Below is a small trained network, with its code and all its weights. Each question gives an input and a class and asks what happens when units are switched off, that is, made to give their printed mean instead of their output.

import numpy as np


def w(rows, s, z=0):
    codes = np.array(rows[::2]) - 128.0
    scale = np.full(codes.shape[1], s)
    scale[-1] = z or s
    return codes * scale


def norm(h):
    return h / np.sqrt((h * h).mean(-1, keepdims=True) + 1e-5)


def f(y):
    return np.maximum(y, 0)


def log_softmax(a):
    a = a - a.max(-1, keepdims=True)
    return a - np.log(np.exp(a).sum(-1, keepdims=True))


def net(x, mask):
    res = np.array(x, float).reshape(1, 7) / 4 @ E
    u = 0
    for l in range(3):
        y = f(norm(res) @ A[l][:, :-1].T + A[l][:, -1])
        res = res + np.where(mask[u : u + 4], y, B[l][:, -1]) @ B[l][:, :-1]
        u += 4
    return log_softmax(norm(res)[-1] @ U[:, :-1].T + U[:, -1])


A, B = {}, {}
E = w([
[83,126,126,132,141,102,193,181],'x0',
[105,146,174,195,15,140,159,162],'x1',
[80,95,130,173,129,114,173,81],'x2',
[158,180,123,53,142,119,27,44],'x3',
[89,87,149,120,121,145,44,172],'x4',
[156,154,190,128,104,83,255,112],'x5',
[161,217,169,139,67,105,32,111],'x6',
],0.0058)
A[0] = w([
[172,45,140,184,43,138,87,179,100],'L0N1',
[125,82,124,143,163,172,58,109,231],'L0N2',
[74,149,254,165,117,94,125,101,109],'L0N3',
[146,120,152,153,43,86,81,187,254],'L0N4',
],0.0058,0.00078)
B[0] = w([
[157,73,160,1,170,180,127,149,234],'L0N1',
[164,107,69,234,66,86,114,190,247],'L0N2',
[127,127,90,91,62,205,137,53,231],'L0N3',
[100,162,119,93,50,179,123,156,253],'L0N4',
],0.0082,0.0032)
A[1] = w([
[120,172,98,157,165,95,16,92,139],'L1N1',
[196,131,131,138,176,150,75,64,249],'L1N2',
[254,189,74,84,171,33,149,49,175],'L1N3',
[102,49,136,152,148,105,193,110,83],'L1N4',
],0.0065,0.0012)
B[1] = w([
[136,107,26,126,161,64,198,112,213],'L1N1',
[110,155,123,143,138,57,115,163,210],'L1N2',
[141,202,228,99,145,109,149,152,253],'L1N3',
[98,103,122,214,233,254,92,160,191],'L1N4',
],0.0076,0.0053)
A[2] = w([
[64,60,117,217,237,220,254,134,191],'L2N1',
[128,59,152,172,170,216,144,151,246],'L2N2',
[76,233,177,139,48,110,105,60,223],'L2N3',
[120,140,157,189,182,192,62,208,97],'L2N4',
],0.0051,0.0011)
B[2] = w([
[74,100,186,168,154,145,74,17,255],'L2N1',
[47,197,117,204,217,88,136,117,209],'L2N2',
[165,9,140,95,149,64,206,76,207],'L2N3',
[104,175,198,140,44,254,185,210,176],'L2N4',
],0.008,0.0061)
U = w([
[144,109,1,155,150,57,65,127,127],'0',
[143,83,156,73,46,118,175,56,2],'1',
[24,98,165,203,224,166,159,53,239],'2',
[166,174,176,67,203,31,178,92,252],'3',
[108,120,128,91,120,190,92,205,15],'4',
],0.0096,0.00067)

Each question gives the input, the list of numbers given to net, and the class t.
The units are the neurons (one row each of A and B). Each row of codes is followed by its name. A weight is (code - 128) times the scale printed after its matrix; where a second scale follows, it is the last column's (A, B and U).
mask holds one flag per neuron, layer by layer. A switched-off neuron (its flag False) gives its mean, the last column of its row in B, instead of its output. The means were averaged over made-up inputs and are rounded, as every weight is.
A unit's drop is (log p(t) with every unit on - log p(t) with that unit switched off) / (log p(t) with every unit on - log p(t) with every unit switched off).
The circuit of an input: a set's keep is (log p(t) with only the set's units on - log p(t) with every unit switched off) / (log p(t) with every unit on - log p(t) with every unit switched off). Starting from all 12 units, units are removed one at a time, each time the one whose removal leaves the highest keep (on an exact tie, the one counted first), for as long as the keep stays at least 0.8.
circuit, biggest first: the units of the circuit, biggest drop first
unit that matters most: the unit with the biggest drop
top k neurons: the k neurons with the biggest drops, biggest first
k most important neurons of layer l: the k neurons of layer l with the biggest drops, biggest first
drop of u: that unit's drop, to one decimal
input [-7,-7,1,0,-5,-2,-5], class 3: circuit, biggest first => L1N3, L1N2
input [-2,-5,8,3,-8,-7,2], class 0: most important neuron of layer 1 => L1N1
input [4,8,2,-5,-6,0,4], class 1: circuit, biggest first => L0N4, L1N4, L0N3, L2N2
input [2,2,-5,0,5,2,5], class 1: circuit, biggest first => L2N3, L0N3
input [1,-2,-5,4,3,-2,-1], class 0: circuit, biggest first => L1N1, L0N2
input [7,4,2,5,4,-4,4], class 1: 2 most important neurons of layer 0 => L0N4, L0N3
input [-5,5,-5,-8,-6,-1,3], class 4: circuit, biggest first => L0N1, L2N3
input [-4,-4,6,2,-1,-2,2], class 0: top 2 neurons => L0N2, L1N1
input [1,2,6,6,-2,0,-1], class 3: 2 most important neurons of layer 2 => L2N1, L2N4
input [-7,-6,5,-6,2,8,7], class 1: top 2 neurons => L0N3, L2N2
input [-2,0,-3,4,7,6,5], class 1: 2 most important neurons of layer 0 => L0N4, L0N3
input [-6,3,-4,5,-2,-2,-5], class 0: drop of L0N2 => 0.4
input [-2,-5,0,-1,-1,-2,-1], class 0: drop of L0N2 => 0.3
input [-7,2,-2,-1,0,4,-2], class 1: unit that matters most => L1N4
input [4,3,-6,0,-4,4,-3], class 2: drop of L2N1 => 0.2
